Below is a small trained network, with its code and all its weights. Each question gives an input and a class and asks what happens when units are switched off, that is, made to give their printed mean instead of their output.

import numpy as np


def w(rows, s, z=0):
    codes = np.array(rows[::2]) - 128.0
    scale = np.full(codes.shape[1], s)
    scale[-1] = z or s
    return codes * scale


def norm(h):
    return h / np.sqrt((h * h).mean(-1, keepdims=True) + 1e-5)


def f(y):
    return np.maximum(y, 0)


def log_softmax(a):
    a = a - a.max(-1, keepdims=True)
    return a - np.log(np.exp(a).sum(-1, keepdims=True))


def net(x, mask):
    res = np.array(x, float).reshape(1, 7) / 4 @ E
    u = 0
    for l in range(3):
        y = f(norm(res) @ A[l][:, :-1].T + A[l][:, -1])
        res = res + np.where(mask[u : u + 9], y, B[l][:, -1]) @ B[l][:, :-1]
        u += 9
    return log_softmax(norm(res)[-1] @ U[:, :-1].T + U[:, -1])


A, B = {}, {}
E = w([
[132,138,145,126,152,127],'x0',
[136,144,149,125,161,129],'x1',
[195,96,120,3,95,189],'x2',
[252,56,61,156,125,195],'x3',
[129,130,133,127,133,131],'x4',
[101,13,61,80,212,49],'x5',
[132,136,139,126,147,129],'x6',
],0.0068)
A[0] = w([
[178,163,55,174,116,151,97],'0.n0',
[160,179,143,68,181,67,155],'0.n1',
[171,142,134,123,37,112,152],'0.n2',
[141,254,183,84,61,94,113],'0.n3',
[130,133,170,152,93,167,232],'0.n4',
[149,125,134,162,113,156,25],'0.n5',
[97,57,77,106,100,138,115],'0.n6',
[184,163,145,142,98,154,53],'0.n7',
[181,207,150,98,61,111,4],'0.n8',
],0.0085,0.0024)
B[0] = w([
[174,114,137,129,127,112,188],'0.n0',
[124,123,127,137,108,114,186],'0.n1',
[112,129,165,124,153,135,190],'0.n2',
[118,91,2,118,141,193,254],'0.n3',
[151,214,165,226,80,117,208],'0.n4',
[122,137,158,141,113,131,150],'0.n5',
[126,149,141,138,147,145,187],'0.n6',
[149,64,183,164,133,119,183],'0.n7',
[131,125,149,66,189,164,187],'0.n8',
],0.0096,0.0057)
A[1] = w([
[39,66,178,76,98,88,115],'1.n0',
[123,145,108,178,192,166,107],'1.n1',
[98,131,126,149,222,163,110],'1.n2',
[163,126,153,133,184,98,134],'1.n3',
[115,131,102,2,138,200,171],'1.n4',
[105,152,124,33,115,76,3],'1.n5',
[149,208,213,118,125,165,133],'1.n6',
[95,200,111,174,98,181,149],'1.n7',
[194,154,188,141,116,117,49],'1.n8',
],0.0089,0.0036)
B[1] = w([
[154,128,200,115,135,73,199],'1.n0',
[133,158,79,172,82,88,203],'1.n1',
[144,112,120,126,106,145,197],'1.n2',
[112,94,88,108,75,120,175],'1.n3',
[160,92,138,86,81,86,253],'1.n4',
[170,23,192,145,1,60,159],'1.n5',
[77,93,163,98,127,139,207],'1.n6',
[145,199,90,78,104,89,244],'1.n7',
[200,126,182,173,124,132,169],'1.n8',
],0.01,0.0055)
A[2] = w([
[152,92,254,94,155,146,95],'2.n0',
[190,30,44,165,174,151,82],'2.n1',
[114,170,147,68,76,164,134],'2.n2',
[157,184,165,239,153,119,45],'2.n3',
[89,184,184,173,98,167,47],'2.n4',
[49,223,126,45,71,150,112],'2.n5',
[26,115,85,123,121,56,255],'2.n6',
[191,103,113,69,110,200,99],'2.n7',
[95,67,89,195,188,170,46],'2.n8',
],0.0095,0.0037)
B[2] = w([
[100,168,61,212,116,217,189],'2.n0',
[63,232,47,88,127,96,208],'2.n1',
[100,111,95,129,223,173,189],'2.n2',
[173,101,111,44,14,86,181],'2.n3',
[172,91,37,112,118,43,162],'2.n4',
[85,22,24,127,203,20,210],'2.n5',
[151,214,255,191,195,227,254],'2.n6',
[13,82,184,135,230,187,207],'2.n7',
[42,195,92,206,43,56,150],'2.n8',
],0.0067,0.0073)
U = w([
[79,196,64,176,146,81,212],'0',
[88,82,88,27,173,165,252],'1',
[92,171,252,154,184,112,41],'2',
[138,70,225,73,97,83,137],'3',
[196,153,134,150,34,121,83],'4',
[151,99,162,153,127,253,28],'5',
],0.018,0.0019)

Each question gives the input, the list of numbers given to net, and the class t.
The units are the neurons (one row each of A and B). Each row of codes is followed by its name. A weight is (code - 128) times the scale printed after its matrix; where a second scale follows, it is the last column's (A, B and U).
mask holds one flag per neuron, layer by layer. A switched-off neuron (its flag False) gives its mean, the last column of its row in B, instead of its output. The means were averaged over made-up inputs and are rounded, as every weight is.
A unit's drop is (log p(t) with every unit on - log p(t) with that unit switched off) / (log p(t) with every unit on - log p(t) with every unit switched off).
The circuit of an input: a set's keep is (log p(t) with only the set's units on - log p(t) with every unit switched off) / (log p(t) with every unit on - log p(t) with every unit switched off). Starting from the 12 units with the biggest drops (on a tie, the unit counted first), units are removed one at a time, each time the one whose removal leaves the highest keep (on an exact tie, the one counted first), for as long as the keep stays at least 0.8.
circuit, biggest first: the units of the circuit, biggest drop first
most important unit: the unit with the biggest drop
top k neurons: the k neurons with the biggest drops, biggest first
k most important neurons of layer l: the k neurons of layer l with the biggest drops, biggest first
drop of u: that unit's drop, to one decimal
input [-8,2,1,-6,1,7,-5], class 3: circuit, biggest first : [1.n0]
input [5,-6,3,-8,-5,-7,-7], class 1: circuit, biggest first : [0.n8, 0.n3]
input [6,1,0,-6,3,6,7], class 2: top 2 neurons : [2.n6, 1.n4]
input [-7,-6,-3,0,6,-8,-3], class 0: circuit, biggest first : [1.n7, 2.n5]
input [0,-4,-4,8,-1,1,7], class 0: top 2 neurons : [2.n1, 0.n4]
input [-6,-5,5,-6,-4,1,7], class 3: 3 most important neurons of layer 1 : [1.n4, 1.n5, 1.n0]
input [3,-6,-1,0,5,-5,1], class 0: circuit, biggest first : [1.n7, 2.n5]
input [8,-6,1,-2,8,4,-7], class 3: top 2 neurons : [0.n4, 1.n5]
input [-3,4,0,1,1,5,6], class 0: top 2 neurons : [2.n1, 0.n8]
input [4,-2,-7,-3,-8,4,3], class 2: top 2 neurons : [2.n6, 0.n3]
input [0,-3,-8,1,-2,0,6], class 4: top 2 neurons : [2.n3, 0.n3]
input [-7,-8,1,-7,5,1,-8], class 3: top 4 neurons : [0.n4, 1.n5, 1.n0, 1.n4]
input [3,8,0,0,-4,1,1], class 2: top 3 neurons : [0.n3, 0.n4, 1.n3]
input [1,2,-8,-3,2,4,-3], class 2: circuit, biggest first : [2.n6]
input [-2,8,3,-1,-1,-5,4], class 1: top 2 neurons : [0.n3, 0.n8]
input [-7,5,1,2,-5,0,4], class 5: 2 most important neurons of layer 1 : [1.n1, 1.n8]
input [-7,3,-6,6,-7,0,1], class 4: top 3 neurons : [0.n3, 2.n3, 2.n5]
input [-1,3,1,-8,8,5,-3], class 3: top 2 neurons : [1.n5, 0.n4]
input [-5,-5,3,1,-6,-7,-3], class 5: 3 most important neurons of layer 0 : [0.n7, 0.n0, 0.n4]
input [7,1,-8,3,-5,-6,-8], class 4: most important unit : 2.n3
input [-3,-2,2,2,-1,-1,-1], class 5: top 2 neurons : [2.n0, 1.n6]
input [-6,-6,-2,-3,2,1,5], class 2: top 2 neurons : [0.n4, 2.n6]
input [0,0,0,3,2,2,6], class 0: 2 most important neurons of layer 0 : [0.n8, 0.n3]
input [8,4,7,-1,2,-4,7], class 1: top 2 neurons : [0.n3, 2.n6]
input [-5,-8,4,0,7,-5,6], class 1: 2 most important neurons of layer 2 : [2.n6, 2.n5]
input [-3,-1,0,0,-6,-8,-8], class 0: drop of 0.n8 : 0.2
input [6,6,-1,6,-2,8,0], class 0: drop of 0.n8 : 0.1
input [5,-5,2,-1,-3,-2,-2], class 1: most important unit : 0.n8
